Below is a small trained network, with its code and all its weights. Each question gives an input and a class and asks what happens when units are switched off, that is, made to give their printed mean instead of their output.

import numpy as np


def w(rows, s, z=0):
    codes = np.array(rows[::2]) - 128.0
    scale = np.full(codes.shape[1], s)
    scale[-1] = z or s
    return codes * scale


def norm(h):
    return h / np.sqrt((h * h).mean(-1, keepdims=True) + 1e-5)


def f(y):
    return np.maximum(y, 0)


def log_softmax(a):
    a = a - a.max(-1, keepdims=True)
    return a - np.log(np.exp(a).sum(-1, keepdims=True))


def net(x, mask):
    res = np.array(x, float).reshape(1, 6) / 4 @ E
    u = 0
    for l in range(3):
        y = f(norm(res) @ A[l][:, :-1].T + A[l][:, -1])
        res = res + np.where(mask[u : u + 6], y, B[l][:, -1]) @ B[l][:, :-1]
        u += 6
    return log_softmax(norm(res)[-1] @ U[:, :-1].T + U[:, -1])


A, B = {}, {}
E = w([
[137,148,252,150,137,75],'x0',
[171,121,123,169,124,142],'x1',
[125,186,127,126,150,167],'x2',
[124,152,70,161,148,67],'x3',
[128,130,125,126,128,130],'x4',
[80,89,113,158,170,173],'x5',
],0.0039)
A[0] = w([
[83,173,117,224,184,47,55],'0.n1',
[20,138,123,38,164,106,90],'0.n2',
[220,114,119,221,139,177,5],'0.n3',
[54,87,173,201,236,129,51],'0.n4',
[133,241,137,165,211,181,2],'0.n5',
[135,3,131,158,120,54,23],'0.n6',
],0.0075,0.0023)
B[0] = w([
[157,17,121,86,183,82,245],'0.n1',
[136,145,153,236,151,115,223],'0.n2',
[121,149,162,236,169,105,180],'0.n3',
[158,116,66,157,12,190,252],'0.n4',
[2,136,145,76,85,93,215],'0.n5',
[8,185,147,83,127,124,207],'0.n6',
],0.01,0.0038)
A[1] = w([
[134,91,255,117,99,235,99],'1.n1',
[80,87,73,148,95,188,119],'1.n2',
[191,201,159,76,73,23,50],'1.n3',
[119,151,26,119,166,139,139],'1.n4',
[147,119,190,176,72,85,70],'1.n5',
[61,160,136,79,133,129,10],'1.n6',
],0.0074,0.0011)
B[1] = w([
[128,3,30,46,235,12,213],'1.n1',
[218,238,139,72,124,81,254],'1.n2',
[149,157,8,128,64,244,190],'1.n3',
[184,120,252,78,191,160,192],'1.n4',
[200,191,194,172,150,108,199],'1.n5',
[88,146,153,91,81,112,179],'1.n6',
],0.0059,0.0051)
A[2] = w([
[115,18,137,120,173,194,10],'2.n1',
[178,53,254,84,30,91,75],'2.n2',
[148,66,164,89,105,183,100],'2.n3',
[116,120,52,133,98,241,40],'2.n4',
[56,114,149,93,99,194,104],'2.n5',
[135,106,202,205,109,127,84],'2.n6',
],0.0077,0.0011)
B[2] = w([
[183,64,103,89,214,146,155],'2.n1',
[199,237,147,80,183,193,252],'2.n2',
[105,190,93,183,171,71,149],'2.n3',
[141,128,2,145,20,152,168],'2.n4',
[55,127,177,115,136,99,174],'2.n5',
[117,173,140,218,150,125,183],'2.n6',
],0.0075,0.0036)
U = w([
[195,176,144,92,149,135,184],'0',
[6,153,159,72,88,100,146],'1',
[154,18,86,96,195,95,134],'2',
[162,139,46,147,32,186,124],'3',
[120,145,167,255,145,105,127],'4',
[137,138,138,124,133,122,175],'5',
[90,50,159,166,98,188,13],'6',
[74,12,158,174,76,186,2],'7',
],0.0082,0.0051)

Each question gives the input, the list of numbers given to net, and the class t.
The units are the neurons (one row each of A and B). Each row of codes is followed by its name. A weight is (code - 128) times the scale printed after its matrix; where a second scale follows, it is the last column's (A, B and U).
mask holds one flag per neuron, layer by layer. A switched-off neuron (its flag False) gives its mean, the last column of its row in B, instead of its output. The means were averaged over made-up inputs and are rounded, as every weight is.
A unit's drop is (log p(t) with every unit on - log p(t) with that unit switched off) / (log p(t) with every unit on - log p(t) with every unit switched off).
The circuit of an input: a set's keep is (log p(t) with only the set's units on - log p(t) with every unit switched off) / (log p(t) with every unit on - log p(t) with every unit switched off). Starting from the 12 units with the biggest drops (on a tie, the unit counted first), units are removed one at a time, each time the one whose removal leaves the highest keep (on an exact tie, the one counted first), for as long as the keep stays at least 0.8.
units of the circuit, in order: the units of the circuit, biggest drop first
most important unit: the unit with the biggest drop
top k neurons: the k neurons with the biggest drops, biggest first
k most important neurons of layer l: the k neurons of layer l with the biggest drops, biggest first
input [0,2,4,-4,4,2], class 1: units of the circuit, in order -> [0.n5]
input [-7,0,4,0,-5,6], class 0: units of the circuit, in order -> [1.n4 1.n2]
input [0,7,7,-2,1,6], class 1: top 2 neurons -> [0.n5 0.n2]
input [0,1,4,5,-3,-7], class 3: 3 most important neurons of layer 1 -> [1.n3 1.n1 1.n2]
input [-6,0,1,-8,-2,-7], class 2: top 2 neurons -> [1.n1 0.n4]
input [5,-8,-5,2,4,8], class 3: 2 most important neurons of layer 0 -> [0.n4 0.n3]
input [-2,-8,2,-3,-8,-6], class 4: units of the circuit, in order -> [0.n2 1.n2]
input [0,1,2,8,2,-5], class 2: top 2 neurons -> [0.n1 1.n2]
input [5,-5,6,-1,6,8], class 3: 2 most important neurons of layer 0 -> [0.n4 0.n6]
input [-6,-3,5,-8,-8,-1], class 2: units of the circuit, in order -> [1.n1 2.n2]
input [4,8,7,-5,-7,5], class 4: top 2 neurons -> [0.n3 0.n6]
input [4,-7,3,3,5,3], class 4: top 2 neurons -> [0.n2 2.n6]
input [6,-8,0,-1,-8,3], class 4: 2 most important neurons of layer 0 -> [0.n2 0.n5]
input [-2,2,-7,-8,1,-8], class 2: top 2 neurons -> [1.n1 0.n5]
input [-2,0,-4,1,1,3], class 1: units of the circuit, in order -> [0.n6]
input [-7,-7,-6,-1,6,-6], class 0: 2 most important neurons of layer 0 -> [0.n5 0.n3]
input [-3,-8,-5,2,-5,-4], class 4: top 2 neurons -> [0.n2 0.n5]
input [-4,-3,4,-5,4,-2], class 2: 2 most important neurons of layer 1 -> [1.n1 1.n5]
input [0,-7,-5,3,1,1], class 4: top 4 neurons -> [0.n2 0.n5 1.n1 2.n6]
input [-5,8,4,-4,4,6], class 4: most important unit -> 0.n3
input [0,-4,-2,-5,4,-8], class 3: units of the circuit, in order -> [1.n3 2.n4]
input [-3,-6,-6,4,5,-8], class 3: top 2 neurons -> [1.n3 0.n5]
input [-7,3,3,-8,1,3], class 2: units of the circuit, in order -> [1.n1 0.n4]
input [-6,4,-7,-8,2,-3], class 2: 2 most important neurons of layer 0 -> [0.n5 0.n4]
input [-1,-7,6,6,-8,8], class 3: 2 most important neurons of layer 0 -> [0.n4 0.n3]
input [-5,-5,-8,-3,-2,8], class 1: 2 most important neurons of layer 2 -> [2.n5 2.n2]
input [-2,1,0,-8,6,4], class 2: units of the circuit, in order -> [1.n1]
